In the rows, zero is written as 128.
Each row of numbers stands for one node and depends on some of the facts below. Use the named rows to name the rest.

Named rows:
<797>: [132 107 127 147 114 120  88 120 121 128 101 133 130 141 127 116 122 106
 127 109 124 135 116 112 144 134 129 152 150 159 148 157 144 126 127 133
 131]
<1307>: [146 106 123  96 129 125 174 139 128 120 103 172 147 105  83 123 108 117
 159  99 116 126 140 102  78 109 150  36 160 181 103 177 122 138 152 114
 126]
<922>: [127 147 123 105 127 136 108 123 131 166 109 151 145 126 112 129 113 114
 139 149 126 144 114 121  95 118 124 161 132 164 136 157 128 134 123 121
 146]
<502>: [115 136 131 145 116 121 111 124 124 151  94 102 117 156 112 116 136 106
 117  94 117 126 118 112 138 126 114 209 134 177 128 141 152 118 142 137
 131]
<394>: [148 148 105 100 157 141 120 152 140 142 127 174 124 120 139 139 118 134
 128 152 118 129 136  99 117 179  90 135 103 145 129 138 115 132 113 106
 129]
<458>: [116 127 129 135 116 119 121 129 128 131 104 100 105 154 115 121 140 113
 127  77 121 122 125 109 138 137 114 164 130 151 117 137 149 117 145 133
 124]
<1077>: [155 105 114 150 113 135  84 139 140 129 107 146 120 121 153 121 121 122
 116 133 100 136 122 109 176 189  96 102 125 180 147 142 140 130 107 124
 128]
<932>: [125 141 123  95 128 133 122 127 134 150 118 146 132 125 113 134 118 120
 147 129 129 139 121 119  94 126 122 125 126 141 122 151 127 132 129 118
 138]
<713>: [153 108 106 141 141 125  99 150 129 104 119 156 106 137 155 127 129 127
 116 113 115 122 139  90 165 196  95 126 119 138 140 137 130 124 116 118
 115]
<343>: [ 92 163 106 136 125  95 133 126 119 147 106  87 119 148 107 120 144 110
 119  58 125 114 132 112 142 119  90 191 117 152 126 130 169 115 163 127
 124]
<720>: [104 118 123  97 105 118 122 131 103 135 143 130 127 159 105 138 126 132
 152 187 147 162 127 128  91 115 112  47 130  86 103 145 115 139 116 122
 139]
<132>: [126 145 124 103 128 135 113 124 131 162 111 150 141 125 112 130 114 115
 141 144 127 142 116 121  95 119 123 151 131 160 132 156 129 134 125 120
 143]
<1070>: [106 125 128 103 105 119 130 128 100 131 142 131 132 159  94 137 127 138
 155 190 148 159 128 131  94 110 106  30 126  88 104 152 126 142 109 125
 138]
<452>: [149 105 117 150 113 131  86 134 136 129 106 143 122 126 145 120 122 118
 119 126 106 136 121 109 168 175 104 114 130 173 146 145 140 128 112 126
 128]
<1241>: [107  70 121 135  92 100  94 133  96 101 138 110 105 176 130 128 134 118
 135 146 143 156 129 117 136 138 122  55 149  76 113 137 116 129 126 132
 125]
<368>: [139 134 105  93 123 140 114 144 157 161 123 151 120 101 144 139 114 127
 134 145 109 142 125 116 124 174  97  86 107 160 123 130 111 132 118 104
 135]
<1119>: [125 141 123  94 127 133 125 127 135 148 118 145 131 125 112 135 119 121
 148 127 130 137 122 118  95 127 122 120 126 140 121 150 128 132 130 117
 137]
<253>: [147 140 113  98 128 147 119 143 153 152 123 158 123 107 135 138 117 134
 137 151 109 140 126 116 124 176  93  80 104 161 122 138 124 135 110 109
 135]
<465>: [115  80 111 142  90  98  93 134 105 117 126 119 121 164 131 125 137 116
 137 140 130 154 130 118 139 128 126  83 138  84 119 157 121 129 122 139
 129]
<647>: [153 105 128 131 130 121  83 118 153 105 121 139  92 143 166 139 137 112
 164  39 159 116 109 108 142 156 162 185 142  66 130 151 139 121 128 133
 109]
<796>: [131 109 125 150 114 122  83 120 120 133  99 134 132 142 128 115 121 105
 125 117 121 137 114 113 144 134 128 163 149 164 151 158 142 127 125 135
 133]

Facts:
<1004> | γ <541> | Ξ a
<1017> | γ <709> | Ξ b
<101> | γ <210> | Ξ b
<1046> | γ <724> | Ξ a
<1048> | γ <132> | Ξ b
<1053> | γ <797> | Ξ b
<1067> | γ <1069> | Ξ a
<1069> | γ <431> | Ξ b
<106> | γ <1162> | Ξ a
<1070> | η <101> <1241> | γ <210> | Ξ b
<1077> | γ <1046> | Ξ a
<1079> | η <1258> | γ <718> | Ξ a
<1081> | γ <1067> | Ξ b
<1089> | γ <899> | Ξ b
<1090> | Ξ a
<1095> | γ <899> | Ξ a
<1099> | Ξ b
<1111> | γ <381> | Ξ a
<1119> | γ <409> | Ξ b
<1136> | Ξ a
<1146> | γ <724> | Ξ a
<1150> | η <835> | γ <132> | Ξ a
<115> | γ <91> | Ξ a
<1162> | Ξ a
<1170> | γ <132> | Ξ b
<1175> | γ <860> | Ξ a
<1176> | γ <431> | Ξ a
<1179> | γ <213> | Ξ a
<1232> | η <1179> | γ <213> | Ξ b
<1238> | γ <707> | Ξ a
<1241> | γ <210> | Ξ a
<1250> | η <1307> | γ <684> | Ξ b
<1251> | γ <600> | Ξ b
<1258> | η <647> <540> | γ <718> | Ξ a
<1268> | γ <452> | Ξ b
<1280> | γ <681> | Ξ a
<1296> | γ <600> | Ξ a
<1307> | η <1250> | γ <684> | Ξ b
<1319> | γ <796> | Ξ b
<132> | Ξ b
<1342> | η <394> | γ <600> | Ξ a
<1369> | γ <106> | Ξ a
<154> | γ <409> | Ξ b
<210> | γ <431> | Ξ b
<213> | γ <645> | Ξ b
<21> | η <483> <42> | γ <1099> | Ξ a
<241> | γ <990> | Ξ b
<253> | γ <1077> | Ξ b
<259> | γ <860> | Ξ b
<264> | γ <1046> | Ξ b
<297> | η <720> | γ <210> | Ξ a
<300> | γ <93> | Ξ a
<314> | Ξ b
<343> | η <851> | γ <681> | Ξ a
<351> | η <555> | γ <502> | Ξ b
<352> | γ <681> | Ξ b
<355> | γ <314> | Ξ b
<368> | γ <1046> | Ξ b
<381> | γ <645> | Ξ a
<388> | γ <1046> | Ξ a
<394> | η <713> | γ <600> | Ξ b
<406> | η <540> | γ <718> | Ξ b
<409> | γ <990> | Ξ b
<410> | Ξ a
<41> | γ <797> | Ξ b
<42> | γ <1099> | Ξ b
<431> | Ξ a
<436> | γ <210> | Ξ a
<451> | γ <1090> | Ξ b
<452> | γ <724> | Ξ a
<454> | η <343> | γ <681> | Ξ b
<458> | γ <522> | Ξ a
<465> | γ <1067> | Ξ a
<480> | γ <575> | Ξ a
<481> | η <368> | γ <1046> | Ξ b
<482> | γ <704> | Ξ a
<483> | η <21> <42> | γ <1099> | Ξ a
<502> | γ <1136> | Ξ a
<514> | γ <922> | Ξ b
<522> | γ <1136> | Ξ a
<526> | γ <718> | Ξ a
<540> | γ <718> | Ξ a
<541> | γ <1069> | Ξ b
<554> | γ <132> | Ξ a
<555> | γ <502> | Ξ b
<557> | η <154> | γ <409> | Ξ b
<564> | η <115> | γ <91> | Ξ a
<575> | Ξ a
<582> | γ <922> | Ξ a
<600> | γ <724> | Ξ a
<613> | γ <91> | Ξ b
<645> | Ξ a
<647> | γ <718> | Ξ a
<681> | γ <1136> | Ξ b
<684> | γ <704> | Ξ a
<688> | η <1241> | γ <210> | Ξ a
<704> | γ <93> | Ξ a
<707> | γ <93> | Ξ a
<708> | γ <1095> | Ξ b
<709> | Ξ a
<713> | η <1342> <1296> | γ <600> | Ξ a
<717> | η <1053> <41> | γ <797> | Ξ b
<718> | γ <645> | Ξ b
<720> | η <101> | γ <210> | Ξ b
<724> | Ξ a
<726> | η <1250> | γ <684> | Ξ b
<756> | γ <681> | Ξ b
<796> | γ <1162> | Ξ a
<797> | γ <860> | Ξ a
<800> | γ <1090> | Ξ a
<810> | Ξ a
<835> | η <554> <1170> | γ <132> | Ξ a
<851> | γ <681> | Ξ b
<856> | γ <93> | Ξ a
<860> | Ξ a
<885> | γ <352> | Ξ a
<898> | γ <1136> | Ξ b
<899> | Ξ b
<910> | γ <600> | Ξ a
<911> | γ <810> | Ξ a
<91> | γ <431> | Ξ a
<922> | γ <410> | Ξ b
<925> | γ <1369> | Ξ a
<932> | γ <860> | Ξ b
<93> | Ξ a
<978> | γ <899> | Ξ b
<990> | Ξ b

Rows to name:
No name comes twice in this set of rows, the named rows included.
[130 104 125 141 113 119  94 123 123 119 107 128 121 142 129 120 126 111
 131 100 125 132 120 111 144 141 127 134 144 143 139 154 143 125 128 132
 127]  <925>
[113  77 111 137  89  95 100 137 106 109 130 116 117 166 131 127 140 119
 141 134 131 153 133 117 138 131 126  64 136  72 112 155 120 129 124 138
 126]  <436>
[ 85 194 100  89 140 110 146 131 133 191 115 105 129 133 103 134 132 109
 127  94 127 127 129 119  91 107  92 224 105 156 115 122 143 120 167 112
 140]  <851>
[ 90 211 108 100 139 113 161 125 126 179 113 107 142 132  80 131 135 124
 135 100 129 120 130 123  97  97  80 184  96 162 115 139 168 125 152 118
 138]  <454>
[113  82 110 153  87  99  79 130  99 134 118 125 135 167 131 120 132 110
 129 166 127 162 123 122 138 118 129 119 143 104 132 164 120 132 116 144
 137]  <1067>
[110 166 127  93 130 134 142 130 138 169 112 120 120 137 100 134 129 120
 139 116 125 131 123 118  90 119 110 172 114 157 107 138 135 124 142 121
 139]  <898>
[145 150 114 103 122 144 129 137 150 150 121 154 132 100 123 136 118 142
 143 150 110 138 127 120 130 162  85  46  99 165 123 145 136 137 104 109
 134]  <481>
[153 162 134  99 144 141 119 113 157 132 126 161 120 126 127 148 129 134
 185  82 165 119 107 121 100 126 145 157 118  78 120 168 151 134 108 126
 123]  <406>
[109 119 110 100 104 114 114 136 116 154 132 138 137 148 116 138 127 123
 149 180 133 162 127 128  90 111 123  95 121  92 109 157 107 137 118 127
 144]  <1081>
[115  85 113 149  91 102  84 130 103 130 117 124 131 163 130 121 132 111
 131 153 126 157 124 120 138 123 128 113 143 107 130 161 123 130 119 141
 134]  <91>
[140 141 116  97 128 143 121 139 148 150 122 154 126 112 130 137 118 131
 139 144 115 140 125 116 117 163 100  90 109 153 121 141 125 134 115 111
 135]  <1268>
[107 117 108 106 101 112 106 135 110 165 130 141 146 151 114 135 125 119
 145 197 132 169 124 130  89 103 124 109 126  98 114 162 105 139 115 130
 148]  <210>
[101 110 119  91 105 116 114 135 107 141 144 130 121 160 115 140 124 125
 148 185 146 165 126 126  87 122 118  66 134  84 103 137 101 136 123 119
 140]  <101>

Now the same nodes, written a new way:
Named rows:
<613>: [119 114 126 118 152 129 144  87 128 137 106 126 179 136 109 107 146 152
 121  93  97 127 120 124 109  98 147 151 108 133]
<645>: [127 134 140 167  97 139 137 141 143 173 158 134  61 112 126 147 190 113
 125 165 150 146 129 140 137 149 105 124 152 143]
<1307>: [117 152 119 135 159 125 100 145 155  99  50 163 201 123 113 119 121 144
 163 117 126 125 175 138 133 141 131 103  97 102]
<1280>: [125 128  94 121 147 107 140 158  90  74 144 139  80 140 173 150  93 128
  57 123 129 126 116 133 118  94 112 106 148 145]
<1004>: [140 135 139 132 145 107 129 104 101 146 158 139 139 148 106 108 120 129
  82 123 143 149 107 112 114 114 119 140 151 150]
<42>: [115 106 140 140 147 143 142 128 134  90 108 136 161 105 111 139 149 159
 152 110 109 109 144 119 132 108 124 130  88 123]
<1342>: [110 148 151 131 105 122 105 131  94 104 191 132 118 162 122 119  75  96
 177 121 170 111 113 103 163 128 126 151 116 137]
<458>: [126 136 109 129 142 110 131 147  97  92 147 142  93 139 154 138 102 124
  79 128 139 132 119 129 126 112 112 113 147 142]
<647>: [112 100 149 176 157 115 140  59 145 110 211 125  53  83 119  90 196 143
  58 198 165  90 155 156 138 190 108  67 146 117]
<410>: [148 135 136 126 107 130 114 158 131 162 141 125 104 126 131 140 125 113
 114 160 142 146 130 116 117 137 112 120 153 132]
<860>: [148 137 136 130 108 128 112 158 133 158 139 129 106 126 130 139 124 113
 116 161 145 146 132 117 117 141 111 118 154 130]
<1095>: [151 134 136 125 105 130 113 160 133 164 141 124 103 125 132 140 125 113
 115 163 142 146 130 116 115 140 112 121 154 131]
<713>: [105 154 145 128 105 118 104 129  91 112 185 131 116 173 129 114  75  90
 176 116 170 114 112 111 163 131 133 153 117 133]
<1111>: [112 145 135 170 130 118 136 120 118 124 162 155  87 127 121 129 160 119
 117 137 161 136 126 143 152 139 110 123 142 147]
<555>: [115  98 110 121 149 141 154 142 125  74 103 127 134 109 149 151 133 159
 115 105  91 106 136 128 118  89 129 120  97 125]
<756>: [108 105  80 106 149 133 154 145 115  70  93 124 116 125 178 151 120 152
  96  95  81 104 128 143 114  79 140 119 105 126]
<554>: [123 140 146 157 141 117 122 146 102 100 154 161 127 135 112 134 121 130
 114 130 161 136 133 110 140 116 100 122 129 147]
<717>: [ 91 151  90 125 134 127 123 113 140 132  78 138 151 153 146 110 138 122
 156  98 110 121 135 159 135 120 157 134 104 116]
<1170>: [105 118 132 142 144 141 137 132 131  97 103 144 163 121 117 135 148 151
 154 102 111 113 145 122 134 102 129 134  84 127]
<526>: [ 98 147 137 193 129 121 148 112 122 126 168 160  70 119 117 131 189 119
 119 138 166 137 125 156 163 146 104 124 141 153]
<708>: [110 122 119 129 136 137 135 119 140 115  96 132 152 123 128 126 145 142
 152 107 106 114 139 139 131 118 142 132  99 119]

Name these rows:
No name comes twice in this set of rows, the named rows included.
[ 92 123 139 117 109 148 121 118 123 100 137 116 155 149 128 120 103 120
 217  94 122  88 125 115 158 112 154 160  73 117]  <394>
[ 97 138 102 127 138 130 130 114 140 122  87 137 152 141 139 116 139 131
 152 101 109 118 137 151 134 121 152 132 102 118]  <557>
[106 170 113 146 133 105 111 133 106 127 140 162 118 167 134 114 113 105
 116 121 159 142 123 135 140 123 121 129 139 144]  <1150>
[109 101 157 116 114 152 130 117 125  87 147 104 155 121 116 129 107 133
 210 104 119  84 129 108 154 123 145 152  74 112]  <368>
[162 173 133 132 133 113  66 188 155 145  76 166 168 123 113 128  93 116
 128 177 166 162 176 120 121 175 101  79 156 106]  <684>
[129 150 124 128 145 100 124  96  98 154 150 142 139 168 115  98 117 117
  81 115 143 152 104 123 115 114 129 142 156 150]  <564>
[ 95 127 115 166 148 106 131  47 149 137 196 126  46 116 143  72 190 119
  61 191 165  96 147 179 138 195 132  71 158 113]  <1079>
[118 132 171 136 113 125 113 139  88  93 199 129 121 149 110 127  79 108
 175 123 168 110 120  92 160 127 113 148 107 135]  <1296>
[109 164 102 129 155 120  96 140 156 113  41 164 198 138 125 109 119 133
 164 114 127 129 170 150 135 143 143 104 103 101]  <726>
[136 170 129 148 154 100  90 152 126 107 107 174 157 136 111 117  96 121
 118 147 171 146 156 129 139 158 108  94 145 121]  <482>

